In the rows, zero is written as 128.
Two labels a row:
[146 165  96  85 127 186 104 124 162 143 122  57 125 136 140 140 136 131
 119 119 125 158 124 126 134 128  87 110 143 112 141 121  89 142 131 194
 136 147 141 232 155 127 118 161 149 152 126 124 104 133 112 136 126 135
 164  84 142 145 115 122 129 112 140 132 138 104  96 131  74 135 127  80
 110 114 155 106 142 131 119  92 110 128 152 127  93  95 127  89  40 106
 114 122 127 144 132 131  73 117 145 154 110 194  83 137 126 147 115 130
 105 106  95 179 107 133 148 104 104  80 138 156 149 151 126 121 136  86
 141 147 124 110 134 135 117 126  51 125 121  91 169 156 128 116 140 101
  85 104 115 105 122 114 145 125 106 111 143 157 123 144 125 103] : Y, L
[125 118 104 100  96 125 129 184 153 133 113 121 125 140 117 116 133 103
 114 114 123 141 124 129 134 126 131 135 104 127 143 136 112 195 136 174
 131 130 149 161 176 114 138  97 134 110 132 133 138 115 110 130 136 122
 144 143  94 113 142 113 129 122 128 142 101  74 112 137 109 130 106 113
 128  85 147  91 129 125 139 129 119 106 145 160 134 118 113  98 115 120
 128 131 138 136 134 115 123 119  97 128 129 163 191 146 118  93  71 130
 126  78 221 166 147 131 131 149 113 146 118 103 128 112 112 113 117  88
 141 143 125  65 117 120 132 129  53 131 127 127 149 144 123 120 137 134
 106 131 135 168 141 117 142 131  97 128 115 125 127 123 132 141] : Y, L
[123 139 111  98 107 137 138 146 144 126 115 113 119 135 130 119 148 135
 138 125 130 121 124 111 131 131 120 128 120 122 140 129 130 165 136 171
 107 134 124 189 150 129 122 129 136 122 122 118 143 129 103 127 125 110
 126 123 114 152 134 118 135 120 112 143 122  85 119 118 105 123 117 117
 130 115 147  96 140 121 128 119 104 121 131 144 122 105 130 134 127 120
 130 129 139 114 127 126 106 114 119 140 131 150 178 132 124 146  81 127
 130 122 185 150 121 152 134 136  98 130 128 149 140 138 123 121 118 108
 128 129 103  48 123 144 120 131  63 131 137 132 138 134 125 131 212 132
 125 123 119 139 131 132 145 132 110 133 140 125 116 132 134 138] : Y, L
[144 158  99 125 122 127 122  83 144 142 138  80 129 146 150 132 129 126
 117 163 137  90 132 130 129 132  59 137 136 123 125  99  77  70 130 196
 134 139 124 121 122 121 120 135 146 121 108 120 153 131 130 156 128 128
 126  58 112 120 115 128 135 132 141 144 145 126 108 138 112 125 129 107
 139 154 132 130 198 134 131 124 121 124 134 126 117  94 152 166  98 129
 129 126 134 125 143 117  91 124 133 115  98  67  93 123 128 141 108 129
 134 116 152 117 126 117 137  94 120 119 170 146 151 115 135 110 122 116
 143 165 118 171 131 130 116 125 193 128 114 127 142 141 127 169 123  82
 111 113 139 124 117 112 156 125  97 125 148 136 121 133 124 132] : Y, L
[123 145 150 105 127 133 123 111 140 121 115  99 123 165 144 130 116 123
 123 133 130 114 122 126 134 127 105 118 120 116 130 133  84  85 130 172
 133 137 126 129 132 120 124 155 148 120 106 139 121 127 130 131 130 137
 140  58 129 139 124 132 131 158 129 133 140 118 103 127 115 122 134 122
 126 113 134 126 149 133 126 124 104 114 122 127  99 106 143 134 115 131
 129 121 131 125 124 115 105 132 136 138 122  93  94 116 130 124 107 131
 132 126 151 141 129 135 115 112 117 118 163 136 142 127 131 129 135 132
 120 160 124 164 128 125 121 117 156 130 117 137 139 129 131 142 140 114
  99 107 124 133 124 104 140 121 133 147 150 122 124 130 129 137] : Y, L
[138 198 118 118 111 161 143  81 141 133 136 120 121 125 129 129 128 150
 126 133 135 115 133 128 129 138 103 125 139 123 132 128 134 130 130 114
 120 121 140 195 119 136 120 132 132 121 144 155 105 135 102 129 115 113
 106 113 154 129 112 142 128 132 112 149 112 130 127 135 119 118 121 116
 105 157 104 130 132 130 127 110 132 133 155 110 124  96 149 170 129 136
 119 131 141 135 100 122 126 129 107 170 123 177 119 131 146 160 109 115
 133 207 102 152 133 172 139 129  64 109 155 136 140 138 124 126 116 175
 132 155 123   4 140 137 116 136  77 122 127 132 156 129 128 143 134 136
 158 122 117 112 110 126 114 138 134 115 165 138 138 146 134  94] : C, T
[106  85 146 134 138 115 144 144 122 131 119 165 142 126 109 116 130 120
 126 119 127 124 139 131 134 134 145 139 124 133 141 142 140 167 122 138
 140 119 128 111 139 122 132 137 125 130 135 122 140 119  83 131 131 115
 117 167 125 131 138 136 116 137 117 124 128 151 125 126 158 142 140 116
 141 143 118 136 132 128 127 129 129 136 119 132 128 121 129 124 167 129
 134 138 122 108 137 132 174 135 136 131 137 133 163 125 128 118 131 129
 120 138 184 133 119 117 125 151 109 167  95 124 122 110 139 129 143 133
 124 131 120  90 125 127 166 124 124 123 108 133 125 127 124 123 125 140
 143 145 138 142 132 141 122 125 128 129 121 120 125 118 111 132] : Y, P
[138 133 107 130 140 125 133 100 140 129 144  85 134 132 138 121 136 149
 115 138 127  94 116 148 123 132 102 133 112 137 130 113  78  64 136 190
 130 155 118 118 131 119 114 154 133  98 116 129 121 132 125 129 129 123
 120  41 133 134 119 141 132 129 136 141 156 136 107 122 129 112 132 116
 130 138 128 133 135 137 120 126 123 136 126 126 128 119 145 134 123 118
 123 116 136 122 142 115 108 138 143 124 118  72  82 118 111 182 113 135
 132 139 155 125 120 118 134 103 107 105 162 147 156 102 134 108 124 143
 119 162 122 192 127 125 122 126 186 125 117 138 127 135 128 145 130 112
 120 114 138 112 122 119 148 124  97 135 147 107 135 126 128 136] : Y, T
[135 127 125 139 138 147 148 140 137 143 112  56 114 124 166 136 130 138
 127 128 129 116 112 130 129 108 108 147 137 123 146 128  80 156 134 154
 134 137 115 192 154 123 141 134 146 124 139 122 101 125 124 126 122 114
 127  76 135 132 113 135 149 117 117 153 148 121 119 130 115 127 132 116
 131 132 142 104 137 146 129 103 120 129 145 120 135 106 203 137 131 111
 116 128 140 105 134 117  96 127 133 104 133 125 116 129 132 135 129 130
 141 158 159 136 123 160 137 115  74  96 162 136 138 124 136 127 102 110
 139 174 121  20 125 148 120 128 102 126 127 139 166 151 141 151 132 129
 110 114 132  90 123 131 151 132 111 111 141 122 132 135 125 122] : Y, L
[125  98 122 112 127 111 135 150 141 125 125 134 128 128 133 118 125   4
 135 130 123 114 118 128 125 134 137 148 108 121 139 138 117 140 124 208
 123 147 149 115 168 103 132 154 133 103 131 115 147 151 111 132 140 127
 132 139  87 136 124 129 133 133 126 144 133 135 134 123 152 129 134 107
 156 123 128 132 135 165 126 127 136 109 116 147 143 134 119 101 126 131
 151 125 128 132 164 118 160 133 118 124 148 108 129 140 119  86  97 120
 127 108 236 128 127  99 127 134 106 173 113 127 138 124 146  99 132 123
 128 147 139 128 119 131 126 131 138 133 104 146 120 137 136 133 123 128
 125 153 163 150 141 125 137 134 103 144 131 124 122 126 138 134] : Y, P
[123 194 136  99  99 149 130 101 136 126 124 145 131 148 110 137 141 126
 133 130 134 138 127 136 120 130 127 129 143 138 138 137 145 161 140 112
 122 113 126 181 109 132 109 123 129 120 130 141 129 132 104 126 130 126
 114 140 138 133 121 128 120 125 122 122 103 111 128 127 122 128 116 111
 111 124 116 127 137 126 122 117 147 134 125 198 127 118 117 163  83 137
 117 130 140 149 106 118 109 122 110 137 131 192 150 129 132 130  86 131
 129 151  84 151 134 143 118 125 116 117 127 156 134 122 133 128 129 171
 154 109 124  53 138 136 142 128  67 129 155 111 120 128 126 139 111 126
 131 128 121 146 113 128 125 139 129 114 132 143 131 128 143 109] : C, L
[113 158 146 138 102 119 151  89 136 122 122 181 126 124  99 108 129 144
 128 143 150 110 148 135 122 142 133 137 123 149 123 134 134  62 130 124
 123 120 141  99 115 129 115 139 129 104 122 138 148 125 117 124 123 129
  86 166 124 134 128 131 119 169 116 161 118 155 142 119 166 116 127 120
 125 167  81 160 146 130 130 134 133 137 125 132 136 130 138 150 156 170
 125 122 139 130 114 131 160 144 108 126 133 114 146 126 124 121 100 129
 123 182 155 113 147 142 120 140 104 152 121 122 126 125 119 115 131 207
 116 124 131  85 137 130 144 118 161 125 124 143 113 132 151 130 122 135
 159 141 131 140 131 115  98 143 143 115 145 131 130 141 121 125] : C, P
[126 164 123 147 173 170 162  55 152 136 133  84 118 139 129 134 138 135
 134 147 138  73 151 129 118 132  99 133 137 136 142 118  54  20 124 209
 135 130 129 176 155 119 144 179 136 120 141 128 114 110 108 126 119 125
  49  33 135 139 114 138 126 137  96 159 157 194 120 143 147 135 138  99
 138 202  97 158 148 140 123  98 131 168 103 109 124 114 174 152 179 128
 108 126 137 141 155 118 135 136 170 138 114 123  47 114 117 149 125 125
 111 236 172 141 106 146 124 105  38 129 135 153 155 128 127  96 131 182
 117 198 136  78 134 111 125 127 177 118 101 156 147 132 144 127 116 103
 124 110 147  85 105 132 120 138 115 123 187 129 125 137 126 113] : C, T
[139 130 111 116 144 207 118 143 128 137 120  40 106 113 193 152 133 126
 119  91 130 156 126 118 125 114 110 114 169 113 142 127  78 196 124  74
 126 116 104 252 138 130 155 110 132 173 187 136  92 120 123 123 113 137
 130 162 152 106 112 132 143 115 144 141 144 134 116 133 109 129 122 112
  91 123 154  97 119 252 129  86 112 128 124  94 120 143 154 138  87  97
 104 129 130 125 136 126 106 130 135 140 133 203 116 137 138 124 209 119
 112 163  60 148  97 172 125 130  60  63 150 113 142 167 120 138 118  59
 147 175 103   4 133 125 111 133  40 135 141 104 170 158 137 115 127 125
 106 107 119  80 125 128 150 158 131 106 137 141 129 114 133  97] : Y, L
[137 136 130 139 145 162 116  96 109 139 136  83 142 124 183 142 144 143
 132 125 141 103 125 134 121 130 121 136 141 128 126 111  74  82 137  98
 130 136 105 157 113 121 132 120 125 148 152 126  89 128 146 121 117 127
 128  88 143 119 111 150 154 127 144 143 157 173 128 131 138 102 143 131
 117 145 109 136 122 149 132 109 108 127 132  90 123 132 174 152 137 116
 111 123 136 131 146 147 115 149 144 124 130  89  65 119 128 140 167 127
 136 172  77 111 171 151 132  98 119  94 183 130 128 133 127 119 129 121
 136 178 111 110 148 112 118 136 194 125 125 117 149 153 127 147 128 127
 109 105 127  80 124 127 141 134 135 154 145 120 128 126 130 125] : C, T
[126 163 118  94 107 149 141 128 145 158 109 104 118 124 150 108 138 141
 138 119 129 123 132 123 128 134 117 127 131 137 150 129  95 190 118 143
 128 136 140 194 163 133 135 129 136 126 139 141 119 116 103 133 123 136
  89 137 125 144 118 125 139 130 111 161 133 104 128 128 137 116 119  94
 134 141 133  99 142 124 127 129 125 135 131 125 134 114 138 142 139 125
 120 137 133 133 142 112 120 126 115 126 140 160 164 133 107 129 100 122
 133 181 187 149 125 152 125 136  58 122 113 136 129 125 139 123 122 130
 156 119 119   4 131 125 128 127   4 124 123 151 139 149 130 143 118 128
 136 126 131 131 127 110 130 143 108 115 141 117 133 120 132 125] : Y, T
[139 181 125 113 117 146 112 132 125 129 124 127 110 133 144 119 160 124
 124 118 110  95 128 131 130 128 140 113 144 130 128 132 133 184 125  88
 132 107 128 184 156 132 144  98 119 123 145 130 122 129 125 120 118 129
 116 173 133 125 125 133 132 126 129 144 124 140 131 126 123 122 154 140
 109 120 107  98 125 133 123 125 127 136 145 105 138 132 135 144 118 133
 116 134 128 141 105 144 124 126 115 127 155 175 168 138 124 142 129 123
 134 131 106 131 135 158 135 147 108 110 128 111 128 130 132 132 114 124
 129 134 136  17 132 128 131 127  76 129 149 123 142 140 120 132 132 139
 141  99 118 127 127 134 131 126 124  89 122 123 126 133 131 122] : Y, L
[117 108 136 153 131 122 136 134  98 113 123 173 132 128 114 123 116 123
 137 131 123 133 117 126 126 128 145 139 125  74 125 132 159 110 127  61
  97 110 125  91 118 135 128 108 107 126 129 119 143 131 142 127 142 133
 139 164 129  88 124 137 123 128 143 120 120 169 141 131 164 124 142 163
 123 139 105 146 120 123 134 141 139 114 113 118 122 149 140 131 157 133
 142 130 121 127 106 145 163 141 119 121 119 107 140 119 130 116 146 131
 135 130 103  93 139 130 125 145 159 139 103 150 112 122 121 138 132 142
 116 116 129 145 123 128 133 129 152  89 121 120 116 113 114 125 131 141
 141 141  98 139 137 131 122 129 150 133 123 135 129 117 118 124] : C, P
[126 136 132 129 129 182 136  94 105 131 107 130 110 134 154 108 131 140
 130 132 137  59 151 122 120 125 105 125 139 148 110 122  97  61 127 140
 120 132 132 163 138 124 106 145 123 132 146 140 105 118 131 121 114 124
 101 114 111 120 108 154 125 153 138 157 152 218 137 117 157 127 137 111
 118 191  69 161 129 147 141 120 133 142 122 103 145 138 159 141 134 122
 130 128 115 145 146 232 167 139 131 134 137 105 112 125  45 112 155 130
 129 193 136 112 137 143 107 126  84 137 166 129 124 123 129 145 139 161
 131 184 134  49 129 103 126 126 189 126 107 115 128 128 124 152 120 133
 131 130 121 115 122 137 128 127 127 122 162 145 130 136 133  98] : C, T
[108 120 108 106 129 151 129 154 142 133 119  98 110 123 160 118 128 126
 138 118 124 129 133 113 129 131 121 133 124 140 139 133  89 168 119 116
 127 124 153 202 179 123 137 163 126 133 129 137 128 104 129 135 123 131
 124 164 113 198 112 141 134 115 140 151 157 161 175 132 144 138 128  93
 123 142 136 108 141 141 140 120 126 132 126 119 146 141 150 115 109 114
 128 126 123 128 185 129 137 134 126 139 142 145 147 139 128 116  88 123
 132 141 193 144 124 110 133 134 105 132 146 128 144 111 131 118 135  78
 146 164 122  34 130 122 122 125  98 132 120 110 154 148 127 128 127 129
 119 130 135 120 132 120 141 141 107 135 125 143 126 131 117 113] : Y, T
[133 163 105  88 118 149 128 122 148 135 110  92  76 130 176 131 130 116
 133 117 118 127 132 133 129 132 119 134 134 116 132 125 105 191 125 188
 133 150 133 178 155 127 123 133 126 127 131 126 119 123 114 124 129 132
 111 140 117 136 132 117 130 129 132 148 136 100 124 132 112 135 123  90
 141 117 142 100 149 133 129 125 123 122 153 137 150 107 128 131  75 120
 119 131 134 127 134 121 100 117 105 121 153 156 161 139 125 119 111 130
 120 137 174 152 148 129 127 122  91 108 130 129 137 127 128 129 112 113
 144 129 136  46 125 131 123 129  63 128 136 137 126 141 125 142 127 130
 127 120 132 141 130 116 137 145  88 120 125  85 138 125 131 116] : Y, L
[146 179 116  97 106 166 132 127 146 132 119  88  97 127 167 125 143 135
 120 131 127 113 116 126 124 129 109 122 146 132 144 116  94 163 138 142
 120 127 129 199 150 134 121 125 134 125 139 144 111 126 107 131 112 146
 107 122 133 122 121 145 137 138 124 158 124 121 132 164 109 124 110 133
 115 105 130  99 143 143 135  98 117 125 143 120 126 112 147 153 103 125
 117 137 141 136 120 110 107 135 109 131 143 163 153 126 128 140 107 129
 128 161 138 145 146 181 129 127  66  97 141 128 137 125 128 119 118 127
 142 170 130   4 132 119 115 124  68 125 143 112 157 126 123 151 142 122
 137 125 113 110 117 120 143 143 104  25 147 128 120 131 128 163] : Y, L
[139 177  83  79  90 156 124 127 141 129 118  81 116 119 156 113 142 128
 118 138 137  94 116 134 112 119 116 126 124 113 131 107  78 134 122 176
 131 143 116 172 164 139 146 128 132 104 112 147 118 134 116 130 122 136
 116 110  86 135 113 114 142 143 141 169 137 103 112 132 118 121 132 104
 133 106 130  96 136 149 117 139 110 100 148 148 123  99 161 146  95 106
 136 125 142 123 112 112  93 117 105 111 135 118 161 139 129 132  83 110
 145 127 181 137 160 159 139 139  91 108 170 120 145 121 131 118  90 109
 133 198 113  18 155 133  94 118 129 117 138 118 145 130 130 158 132 127
 113 107 139 136 118 131 171 135  86 118 137 118 135 131 142 128] : Y, L
[138 194 127 117 110 158 131  94 138 135 133  88 122 123 145 131 129 143
 122 131 134 116 115 133 137 157 129 128 138 125 120 103  86 127 130 109
 133 136 130 183 120 133 113 137 141 159 133 140 104 135 129 131 121 141
 117  84 171 129 116 121 136 123 109 145 119 110 110 136  97 123 120 125
 117 129 130 116 134 129 128  96 126 143 144 120 104  99 142 148 100 131
 109 126 146 135 110 115  97 117 127 136 122 147 123 122 129 158 108 130
 120 162  87 144 126 170 125 119 125  93 157 143 143 122 135 128 124 154
 132 145 112  60 124 132 180 131  92 126 147 125 152 133 123 137 140 119
 136 113 120  90  99 132 127 127 131 101 168 114 126 120 116 114] : C, L
[130 147 139 156 120 139 145 114 134 125 135  82 122 129 118 127 128 136
 133 139 126 108 119 125 117 135 127 128 126 139 139 123 100 104 131 116
 125 114 135 154 143 122 135 136 102 126 121 132  92 144 111 126 145 124
 118  67 157 106 125 133 146 132 101 109 125 131 116 138 108 130 133 144
 112 143 119 132 140 123 127 108 131 134 109 109 106 113 152 153 206 121
 106 131 142 131 114 115 139 136 157 140 113 134 113 113 122 160 109  85
 152 168 142 124 119 176 125 145  94 113 157 136 132 133 122 116 120 149
 119 176 130  44 125 126 125 117 132 127 146 142 158 123 131 131 113 118
 130 127 128 124 113 127 120 126 142 124 168 120 126 132 133 137] : C, T
[128 162 142 133 138 146 150 114 117 127 140 134 121 137 153 128 125 136
 127 154 126 152 128 137 124 134 122 116 141 130 127 136 135 153 114 102
 119 121 125 174 108 127 125 135  95 143 149 143 120 131 116 127 123 135
 118 134 155 124 122 126 117 120 141 136 111 128 133 142 125 137 125 118
 105 154 116 121 135 125 120 103 128 146 125 119 131 128 128 154 131 123
 121 127 132 139 120 125 127 124 132 144 128 187 128 124 122 133 138 126
 120 175  93 145 125 152 135 133  88 121 115 133 130 148 131 137 127 163
 146 126 129  53 137 129 135 132  72 129 165 132 136 119 144 122 138 124
 152 118 116 117 118 133 102 132 149 120 118 142 131 151 131 112] : C, H
